Here is a tiny trained network, its code and every weight. The questions are about switching its units off for an input and a target symbol, where a switched-off unit gives its printed mean instead of its output.

import numpy as np


def w(rows, s, z=0):
    codes = np.array(rows[::2]) - 128.0
    scale = np.full(codes.shape[1], s)
    scale[-1] = z or s
    return codes * scale


def f(y):
    return np.maximum(y, 0)


def softmax(a):
    e = np.exp(a - a.max(-1, keepdims=True))
    return e / e.sum(-1, keepdims=True)


def log_softmax(a):
    a = a - a.max(-1, keepdims=True)
    return a - np.log(np.exp(a).sum(-1, keepdims=True))


def net(x, mask):
    ids = ['βεθξπτφω'.index(c) for c in x.split()]
    T = len(ids)
    res = E[ids] + P[:T]
    q, k, v = (res @ M[0].T for M in (Q, K, V))
    z = softmax(np.where(np.tri(T) > 0, q @ k.T / 2**0.5, -1e9)) @ v
    res = res + np.where(mask[0], z, O[0][:, -1]) @ O[0][:, :-1]
    y = f(res @ A[0][:, :-1].T + A[0][:, -1])
    res = res + np.where(mask[1:13], y, B[0][:, -1]) @ B[0][:, :-1]
    return log_softmax(res[-1] @ U[:, :-1].T + U[:, -1])


Q, K, V, O, A, B = {}, {}, {}, {}, {}, {}
E = w([
[56,198,202,47,136],'β',
[95,234,179,96,218],'ε',
[95,228,77,150,79],'θ',
[145,172,137,212,92],'ξ',
[250,120,150,137,220],'π',
[19,110,39,181,163],'τ',
[79,79,206,195,139],'φ',
[249,78,226,81,98],'ω',
],0.015)
P = w([
[89,254,137,117,167],'0',
[100,238,133,132,164],'1',
[107,213,142,139,171],'2',
[115,193,145,141,170],'3',
[128,173,150,145,171],'4',
[136,154,151,147,171],'5',
[144,134,164,150,174],'6',
[143,114,158,160,164],'7',
[147,82,167,163,160],'8',
[155,72,174,172,167],'9',
[164,58,173,173,166],'10',
],0.0097)
Q[0] = w([
[123,34,94,84,60],'h0',
[73,186,211,255,174],'h0',
],0.014)
K[0] = w([
[91,207,165,58,184],'h0',
[162,5,111,137,123],'h0',
],0.015)
V[0] = w([
[65,108,172,184,125],'h0',
[211,190,168,207,2],'h0',
],0.0094)
O[0] = w([
[17,224,116,240,207,254],'h0',
[144,254,191,216,25,167],'h0',
],0.0075,0.0071)
A[0] = w([
[153,161,171,95,162,247],'n0',
[98,144,134,139,76,137],'n1',
[144,41,129,104,87,147],'n2',
[62,126,128,54,112,164],'n3',
[96,96,8,157,104,232],'n4',
[151,173,113,70,120,2],'n5',
[133,197,99,131,78,105],'n6',
[126,143,53,125,70,124],'n7',
[72,95,140,162,119,112],'n8',
[126,83,185,149,114,227],'n9',
[103,118,58,140,169,85],'n10',
[155,115,76,145,159,146],'n11',
],0.014,0.0043)
B[0] = w([
[142,118,85,150,109,254],'n0',
[110,135,122,82,112,214],'n1',
[93,204,146,174,103,139],'n2',
[133,24,132,124,167,153],'n3',
[187,130,143,84,186,175],'n4',
[122,136,43,115,107,140],'n5',
[128,101,188,149,181,244],'n6',
[169,166,104,86,63,151],'n7',
[145,139,94,114,122,253],'n8',
[153,179,126,90,132,224],'n9',
[124,168,149,88,95,195],'n10',
[6,84,132,152,88,153],'n11',
],0.012,0.0083)
U = w([
[172,25,11,204,96,205],'β',
[125,116,33,68,162,34],'ε',
[31,177,27,145,23,150],'θ',
[93,92,244,211,121,1],'ξ',
[243,73,86,110,69,227],'π',
[60,2,204,110,134,211],'τ',
[85,149,35,191,206,137],'φ',
[197,176,136,55,93,157],'ω',
],0.0072,0.0062)

Each question gives the input, a string of symbols that net reads in full, and the target symbol t.
The units are the heads (2 rows each of Q, K, V and O) and the neurons (one row each of A and B). Each row of codes is followed by its name. A weight is (code - 128) times the scale printed after its matrix; where a second scale follows, it is the last column's (O, A, B and U).
mask holds one flag per unit, heads first, then neurons. A switched-off unit (its flag False) gives its mean, the last column of its rows in O or B, instead of its output. The means were averaged over made-up inputs and are rounded, as every weight is.
A unit's drop is (log p(t) with every unit on - log p(t) with that unit switched off) / (log p(t) with every unit on - log p(t) with every unit switched off).
The circuit of an input: a set's keep is (log p(t) with only the set's units on - log p(t) with every unit switched off) / (log p(t) with every unit on - log p(t) with every unit switched off). Starting from the 12 units with the biggest drops (on a tie, the unit counted first), units are removed one at a time, each time the one whose removal leaves the highest keep (on an exact tie, the one counted first), for as long as the keep stays at least 0.8.
units of the circuit, in order: the units of the circuit, biggest drop first
k most important neurons: the k neurons with the biggest drops, biggest first
drop of u: that unit's drop, to one decimal
input φ τ τ, target ε: 4 most important neurons => n4, n10, n6, n8
input θ φ ω φ, target ω: 2 most important neurons => n9, n11
input φ φ τ, target ε: units of the circuit, in order => n4, n10, h0
input θ τ ω φ τ, target ω: 2 most important neurons => n4, n10
input τ φ π φ ξ ξ β π θ π θ, target π: units of the circuit, in order => h0
input ω τ π π, target β: 2 most important neurons => n0, n11
input φ ω ξ ξ β ε ξ π φ φ β, target φ: units of the circuit, in order => h0, n10
input φ ξ θ ξ ε, target ξ: units of the circuit, in order => h0, n6
input φ φ ε φ φ τ β, target τ: 2 most important neurons => n3, n9
input π φ ξ φ φ θ, target ω: units of the circuit, in order => n4, n7
input ξ ξ ε, target ξ: units of the circuit, in order => n6, h0
input φ φ ε θ ξ ξ ξ τ, target τ: 2 most important neurons => n11, n4
input ξ ξ φ θ θ ω φ, target ω: drop of n9 => 0.4
input θ φ ξ β β ξ, target ξ: drop of h0 => 0.5
input ξ τ θ π θ, target π: drop of h0 => 0.7
input ε θ ξ φ ξ ω π ξ, target ω: units of the circuit, in order => h0
